Each row has a name. Each question is about the rows just above it.

Met: [  9   2   1   0 -18   7 -28   5  21 -32 -11   0  -2  15  16 -86  -2 -32
  37  -4   1  16 -34   7 -26 -12  -1 -10  17   7   7 -19  13 -19  -9 -26
  23  -5 -19   3  23 -12  14 -12   1  37   5  36   2 -18]
Mes: [ 17   1   7  30   8   3  -2   2  12 -23   8   3  13  25  19  -4   2  32
 -46 -13   3   8  11   7  -4  10 -20  -3   7  10   1  -6   9  -7  -9  17
   7  12  25  -1  -5  16  22   2  14  12   9  12  12  30]
mufub: [ 16 -24 -13   1 -36 -11   1   9  -7  -4  -9   1  -3   9   2 -29  -2 -21
  -9   0  -2   2 -23   4 -12 -19   2 -14  -7  -3   5 -11   1  -2 -34 -12
 -16   9 -25 -13   9 -36 -23  -2 -58  35 -29  15  -2  40]
Number of entries in [ 17   1   7  30   8   3  -2   2  12 -23   8   3  13  25  19  -4   2  32
 -46 -13   3   8  11]:
23
Mes without one entry, shuffled: [  7  -3 -23  30 -46  17   7 -20  14  -6  30  10   9   7  11  -1  22   3
   2   7  25  -9   1  12  12   3  10 -13  12   8  12  -4  17   8  19  25
  12  32   1   3  -2   8   2   2  13   9  16  -4  -5]. Gone:
[-7]
How many entries does [  9   2   1   0 -18   7 -28   5  21 -32 -11   0  -2  15  16 -86  -2 -32
  37  -4   1  16 -34   7 -26 -12  -1 -10  17   7   7 -19  13 -19  -9 -26
  23  -5 -19   3  23 -12] have?
42
Number of entries in [ 16 -24 -13   1 -36 -11   1   9  -7  -4  -9   1  -3   9   2 -29  -2 -21
  -9   0  -2   2 -23   4 -12 -19   2 -14  -7  -3   5 -11   1  -2 -34 -12
 -16   9 -25]:
39
How many entries does [ 17   1   7  30   8   3  -2   2  12 -23   8   3  13  25  19  -4   2  32
 -46 -13   3   8] have?
22

zulam: [-34  28  26  25  51  33  17 -24 -26 -11  35  41  11 -28]
ris: [  6 -22 -31 -41 -20 -31 -13   6  25 -12  -2 -18 -25  44]
mez: [-48  32  48  43  39  33  24 -25 -48 -28  59  67 -58   6]
Vap: [-20  48  -1 -29  25  47  26   7  33 -29  11  47 -62 -47]
naduz: [ 54 -32 -56 -43 -58 -53 -40  32  55 -41 -43 -42  28  -7]
gadam: [-48  32  48  43  39  46  24 -25 -35 -19  74  65 -39 -32]
Rem: [-30 -34 -27  35  38  18 -27 -10  38 -51 -56 -52 -48 -35]
kor: [ 24 -57 -49 -36 -20 -42 -25  45  25 -64 -29 -36  54  55]
lolot: [ 24 -57 -49 -36 -20 -42 -25  45  25  10 -29 -36 -61 -16]
sof: [ 24 -57 -49 -36 -20 -42 -25  45  25 -64 -29 -36 -61 -16]
Which entry of zulam is missing from [-11  11 -26  17  51 -24 -28  26  25  35 -34  41  28]?
[33]
Shuffled mez with one entry gone: [-25   6  67  59  24  43 -48  48 -48 -58  39  33 -28], missing
[32]

mokeb: [-12   2  29  73  29 -13 -16  29  58  30  34 -14 -74 -55   5  38  -9 -87]
Vam: [ 38 -10 -32   2  29  72  39 -12 -16   4  57  40  17 -23 -74 -53   5  39]
gobe: [ 42  21 -32 -12   7  45  71  29 -12 -17  34  57  30  15 -64 -73 -54  16]
ziku: [  7  29  73   2 -11 -16 -30  56  28  16 -13 -73 -55   5  40 -31 -72 -84]
Pari: [ 71   2 -32 -16  29  57  39  29 -12 -75 -55  40  38 -23 -88 -84  -9  16]
Shuffled ziku with one entry gone: [  5   2 -16 -11 -72 -55  73  56 -31  28  29 -30  40 -84  16 -13   7], missing
[-73]
ziku without one entry, shuffled: [ 73 -55 -30 -73  29  16  56   7 -72   2   5 -84  28 -11 -13  40 -16]. Gone:
[-31]
How many entries does [ 42  21 -32 -12   7  45  71  29 -12 -17  34  57  30] have?
13

